Here is a tiny trained network, its code and every weight. The questions are about switching its units off for an input and a class, where a switched-off unit gives its printed mean instead of its output.

import numpy as np


def w(rows, s, z=0):
    codes = np.array(rows[::2]) - 128.0
    scale = np.full(codes.shape[1], s)
    scale[-1] = z or s
    return codes * scale


def f(y):
    return y / 2 * (1 + np.tanh(0.7978845608 * (y + 0.044715 * y**3)))


def log_softmax(a):
    a = a - a.max(-1, keepdims=True)
    return a - np.log(np.exp(a).sum(-1, keepdims=True))


def net(x, mask):
    res = np.array(x, float).reshape(1, 8) / 4 @ E
    y = f(res @ A[0][:, :-1].T + A[0][:, -1])
    res = res + np.where(mask, y, B[0][:, -1]) @ B[0][:, :-1]
    return log_softmax(res[-1] @ U[:, :-1].T + U[:, -1])


A, B = {}, {}
E = w([
[113,115,100,194,144,214,98,135,184,129,137,115],'x0',
[127,128,127,126,127,129,128,129,128,128,128,128],'x1',
[128,127,129,127,128,130,130,127,127,128,127,128],'x2',
[115,143,136,121,80,130,100,24,127,132,194,89],'x3',
[126,129,127,128,128,128,129,129,127,128,130,128],'x4',
[128,129,126,129,129,127,127,128,127,128,128,128],'x5',
[129,128,128,127,126,128,128,129,131,128,128,128],'x6',
[160,91,99,142,118,118,137,130,109,252,128,109],'x7',
],0.015)
A[0] = w([
[124,147,140,114,126,124,132,126,129,112,126,133,164],'n0',
[130,130,134,125,139,122,138,146,132,116,107,144,184],'n1',
[137,139,144,90,122,80,144,125,100,129,121,132,227],'n2',
[140,139,146,83,119,64,149,124,90,127,121,133,246],'n3',
[140,110,116,133,134,118,138,148,119,147,108,138,164],'n4',
[140,113,119,135,140,127,138,149,123,144,111,132,148],'n5',
[114,118,107,174,141,196,106,133,170,132,133,117,175],'n6',
[117,146,138,120,82,131,98,11,128,133,222,87,177],'n7',
[108,149,144,121,134,134,124,127,138,66,125,138,220],'n8',
[134,121,123,132,147,130,140,171,129,128,101,146,221],'n9',
[114,114,99,193,141,218,101,135,182,129,137,114,180],'n10',
[161,87,95,139,123,118,134,131,112,251,131,110,183],'n11',
[137,124,122,130,107,125,117,105,120,151,152,109,109],'n12',
[107,158,148,119,135,135,124,127,141,38,123,139,254],'n13',
[129,124,124,129,146,132,139,158,134,122,100,149,193],'n14',
[110,147,143,123,121,134,118,110,136,106,144,123,135],'n15',
[114,128,122,146,141,161,116,135,150,119,126,127,148],'n16',
[134,112,113,146,131,141,123,131,135,147,133,118,127],'n17',
[112,143,139,123,125,136,121,110,133,105,138,124,140],'n18',
[149,105,103,137,120,119,133,129,116,198,128,115,166],'n19',
[129,133,137,118,139,120,141,143,127,112,113,147,195],'n20',
[115,132,127,135,139,149,123,135,144,107,125,131,151],'n21',
[135,121,121,131,109,124,120,105,124,150,148,109,108],'n22',
[114,147,144,118,122,133,119,112,131,105,141,126,136],'n23',
[129,139,138,109,112,111,127,108,115,130,140,122,127],'n24',
],0.015,0.0088)
B[0] = w([
[120,149,140,115,128,122,110,131,130,109,134,139,151],'n0',
[122,124,148,124,160,134,118,159,114,115,132,154,163],'n1',
[92,135,177,77,133,87,131,132,104,113,117,145,198],'n2',
[90,136,181,70,133,76,133,128,101,117,114,148,217],'n3',
[143,108,115,115,137,111,148,147,115,120,102,149,163],'n4',
[144,108,109,121,128,120,150,147,127,115,108,149,157],'n5',
[144,117,96,188,126,176,124,131,164,135,134,121,209],'n6',
[111,158,130,126,23,127,110,7,140,146,139,91,252],'n7',
[149,152,139,123,137,132,92,138,140,105,170,134,199],'n8',
[149,110,124,131,154,132,132,186,126,113,124,162,191],'n9',
[145,119,90,204,127,183,118,132,174,138,137,117,234],'n10',
[116,81,113,135,117,121,177,122,104,163,44,124,238],'n11',
[103,129,144,141,111,137,127,93,117,155,121,101,155],'n12',
[144,166,153,122,145,142,61,145,139,92,184,146,228],'n13',
[135,121,138,139,156,144,124,172,123,122,132,154,177],'n14',
[136,142,115,119,111,119,115,110,149,119,144,125,155],'n15',
[154,128,117,149,131,145,125,135,142,135,146,123,165],'n16',
[118,106,106,148,119,147,136,129,134,133,108,130,150],'n17',
[139,146,116,119,111,123,112,112,150,116,146,124,152],'n18',
[120,103,126,134,123,120,163,119,109,155,82,117,193],'n19',
[115,127,150,118,158,129,115,151,115,109,136,153,166],'n20',
[157,135,127,140,137,139,124,138,137,129,149,126,156],'n21',
[107,128,141,142,114,140,126,101,116,152,121,106,152],'n22',
[139,153,116,112,107,111,119,107,148,114,142,131,154],'n23',
[124,145,146,119,103,117,137,100,136,138,124,127,153],'n24',
],0.013,0.023)
U = w([
[96,162,202,60,234,87,61,227,56,29,159,206,251],'0',
[201,127,117,206,236,207,68,230,175,84,197,168,161],'1',
[106,32,126,54,190,18,234,198,45,138,41,187,165],'2',
[199,48,1,198,165,170,219,212,160,158,44,167,141],'3',
[84,208,174,33,67,36,64,73,151,62,181,144,119],'4',
[192,189,38,172,77,167,53,83,205,95,217,77,100],'5',
[56,129,189,80,73,48,192,64,52,210,72,66,60],'6',
[53,80,56,215,83,203,135,69,136,205,85,39,11],'7',
],0.004,0.0021)

Each question gives the input, the list of numbers given to net, and the class t.
The units are the neurons (one row each of A and B). Each row of codes is followed by its name. A weight is (code - 128) times the scale printed after its matrix; where a second scale follows, it is the last column's (A, B and U).
mask holds one flag per neuron, in row order. A switched-off neuron (its flag False) gives its mean, the last column of its row in B, instead of its output. The means were averaged over made-up inputs and are rounded, as every weight is.
A unit's drop is (log p(t) with every unit on - log p(t) with that unit switched off) / (log p(t) with every unit on - log p(t) with every unit switched off).
The circuit of an input: a set's keep is (log p(t) with only the set's units on - log p(t) with every unit switched off) / (log p(t) with every unit on - log p(t) with every unit switched off). Starting from the 12 units with the biggest drops (on a tie, the unit counted first), units are removed one at a time, each time the one whose removal leaves the highest keep (on an exact tie, the one counted first), for as long as the keep stays at least 0.8.
units of the circuit, in order: the units of the circuit, biggest drop first
top k neurons: the k neurons with the biggest drops, biggest first
drop of u: that unit's drop, to one decimal
input [7,8,7,-1,2,6,-2,0], class 1: units of the circuit, in order -> n7
input [0,7,-8,2,-5,-4,2,1], class 6: units of the circuit, in order -> n10, n13
input [6,-6,7,8,-3,-5,1,1], class 7: top 4 neurons -> n13, n8, n12, n22
input [7,2,-6,0,2,5,5,1], class 3: units of the circuit, in order -> n7, n13
input [-2,2,7,-2,-4,-4,4,0], class 0: top 2 neurons -> n11, n7
input [-1,-1,8,-5,-6,-5,8,0], class 0: top 2 neurons -> n11, n19
input [1,6,6,-4,-5,8,-3,-5], class 1: top 2 neurons -> n3, n2
input [-7,-7,-1,8,8,-6,0,1], class 6: top 4 neurons -> n13, n8, n12, n22
input [8,0,-6,-2,7,3,8,0], class 1: top 3 neurons -> n11, n7, n19
input [1,2,-1,-2,8,-6,-7,6], class 3: top 3 neurons -> n3, n2, n7
input [1,-1,-3,8,-3,8,1,2], class 7: top 2 neurons -> n3, n2
input [-1,-7,2,2,-7,8,-7,3], class 6: drop of n10 -> 0.1
input [-3,-5,1,-1,1,6,-1,-3], class 0: drop of n21 -> 0.0
input [-7,3,-5,0,4,-3,7,4], class 2: units of the circuit, in order -> n7
input [-4,4,2,1,6,4,-7,1], class 6: drop of n13 -> 0.6
input [-3,2,2,-1,4,-7,-5,-2], class 0: drop of n7 -> 0.5
